Here is a tiny trained network, its code and every weight. The questions are about switching its units off for an input and a class, where a switched-off unit gives its printed mean instead of its output.

import numpy as np


def w(rows, s, z=0):
    codes = np.array(rows[::2]) - 128.0
    scale = np.full(codes.shape[1], s)
    scale[-1] = z or s
    return codes * scale


def norm(h):
    return h / np.sqrt((h * h).mean(-1, keepdims=True) + 1e-5)


def f(y):
    return y / 2 * (1 + np.tanh(0.7978845608 * (y + 0.044715 * y**3)))


def log_softmax(a):
    a = a - a.max(-1, keepdims=True)
    return a - np.log(np.exp(a).sum(-1, keepdims=True))


def net(x, mask):
    res = np.array(x, float).reshape(1, 8) / 4 @ E
    u = 0
    for l in range(2):
        y = f(norm(res) @ A[l][:, :-1].T + A[l][:, -1])
        res = res + np.where(mask[u : u + 5], y, B[l][:, -1]) @ B[l][:, :-1]
        u += 5
    return log_softmax(norm(res)[-1] @ U[:, :-1].T + U[:, -1])


A, B = {}, {}
E = w([
[128,126,128,128,128,129],'x0',
[127,127,130,127,127,130],'x1',
[91,94,149,240,150,110],'x2',
[129,126,128,127,129,127],'x3',
[125,128,125,128,127,126],'x4',
[71,169,114,109,199,146],'x5',
[125,129,128,128,126,127],'x6',
[101,148,252,119,141,42],'x7',
],0.014)
A[0] = w([
[115,113,73,255,152,184,103],'L0N0',
[75,135,106,187,229,180,2],'L0N1',
[90,169,189,46,105,77,106],'L0N2',
[165,157,26,68,100,127,117],'L0N3',
[88,211,105,114,222,158,165],'L0N4',
],0.0092,0.0088)
B[0] = w([
[99,26,79,12,47,47,241],'L0N0',
[58,140,27,254,117,180,156],'L0N1',
[194,24,60,38,192,82,226],'L0N2',
[123,211,202,189,129,176,243],'L0N3',
[20,91,175,88,114,173,255],'L0N4',
],0.0086,0.0057)
A[1] = w([
[101,79,46,217,121,143,33],'L1N0',
[13,180,81,99,197,122,255],'L1N1',
[94,203,156,135,76,235,183],'L1N2',
[249,118,89,57,90,142,63],'L1N3',
[57,117,163,186,183,55,74],'L1N4',
],0.011,0.0043)
B[1] = w([
[72,91,130,87,130,111,179],'L1N0',
[104,171,179,63,154,185,254],'L1N1',
[214,150,113,183,47,143,221],'L1N2',
[140,164,86,156,159,69,216],'L1N3',
[164,170,109,254,160,174,177],'L1N4',
],0.014,0.0082)
U = w([
[224,187,59,194,75,118,162],'0',
[157,203,132,73,74,240,66],'1',
[216,141,140,79,135,4,149],'2',
[100,136,179,17,219,120,205],'3',
[129,24,62,137,61,71,182],'4',
[10,84,103,105,109,189,111],'5',
[163,100,183,249,128,83,163],'6',
[71,185,173,192,236,165,2],'7',
],0.023,0.0024)

Each question gives the input, the list of numbers given to net, and the class t.
The units are the neurons (one row each of A and B). Each row of codes is followed by its name. A weight is (code - 128) times the scale printed after its matrix; where a second scale follows, it is the last column's (A, B and U).
mask holds one flag per neuron, layer by layer. A switched-off neuron (its flag False) gives its mean, the last column of its row in B, instead of its output. The means were averaged over made-up inputs and are rounded, as every weight is.
A unit's drop is (log p(t) with every unit on - log p(t) with that unit switched off) / (log p(t) with every unit on - log p(t) with every unit switched off).
The circuit of an input: a set's keep is (log p(t) with only the set's units on - log p(t) with every unit switched off) / (log p(t) with every unit on - log p(t) with every unit switched off). Starting from all 10 units, units are removed one at a time, each time the one whose removal leaves the highest keep (on an exact tie, the one counted first), for as long as the keep stays at least 0.8.
circuit, biggest first: the units of the circuit, biggest drop first
unit that matters most: the unit with the biggest drop
top k neurons: the k neurons with the biggest drops, biggest first
top k neurons in layer l: the k neurons of layer l with the biggest drops, biggest first
drop of u: that unit's drop, to one decimal
input [-4,-5,2,4,3,0,7,-4], class 4: circuit, biggest first => L0N0
input [3,3,1,8,-2,-1,2,6], class 6: top 3 neurons in layer 1 => L1N4, L1N1, L1N3
input [-4,6,-3,-3,-3,-1,7,0], class 0: top 2 neurons in layer 0 => L0N3, L0N0
input [-7,-4,-8,-2,-7,-2,6,0], class 0: top 2 neurons in layer 0 => L0N3, L0N0
input [8,-1,0,-1,4,-1,-4,4], class 2: top 2 neurons in layer 0 => L0N2, L0N4
input [-6,3,8,-7,-2,8,4,0], class 5: top 2 neurons in layer 0 => L0N0, L0N1
input [8,0,8,7,-2,1,-7,-3], class 5: top 3 neurons in layer 1 => L1N2, L1N0, L1N3
input [-4,2,-5,0,7,-2,5,1], class 2: top 2 neurons => L0N2, L1N2
input [5,-4,-1,-4,5,8,-3,0], class 1: top 2 neurons in layer 1 => L1N2, L1N1
input [-6,0,-3,-2,-4,-1,-7,-1], class 0: top 2 neurons in layer 1 => L1N2, L1N1
input [0,-7,3,-7,0,7,-4,-3], class 5: top 2 neurons => L0N1, L0N0
input [-3,3,-2,-3,3,0,-1,7], class 2: top 3 neurons in layer 0 => L0N2, L0N4, L0N3
input [8,2,2,1,6,1,7,-7], class 5: top 3 neurons in layer 0 => L0N0, L0N2, L0N3
input [-4,6,8,-4,-2,-1,4,-2], class 4: unit that matters most => L0N0
input [-8,2,-4,-4,-7,-4,-6,-3], class 0: drop of L0N3 => 0.0
input [5,-4,6,4,-4,3,-6,-2], class 5: drop of L0N0 => 0.1
input [8,0,1,8,1,-2,1,-3], class 4: top 2 neurons in layer 1 => L1N1, L1N2
input [8,0,-3,5,8,-1,-8,-3], class 0: drop of L1N2 => 0.2
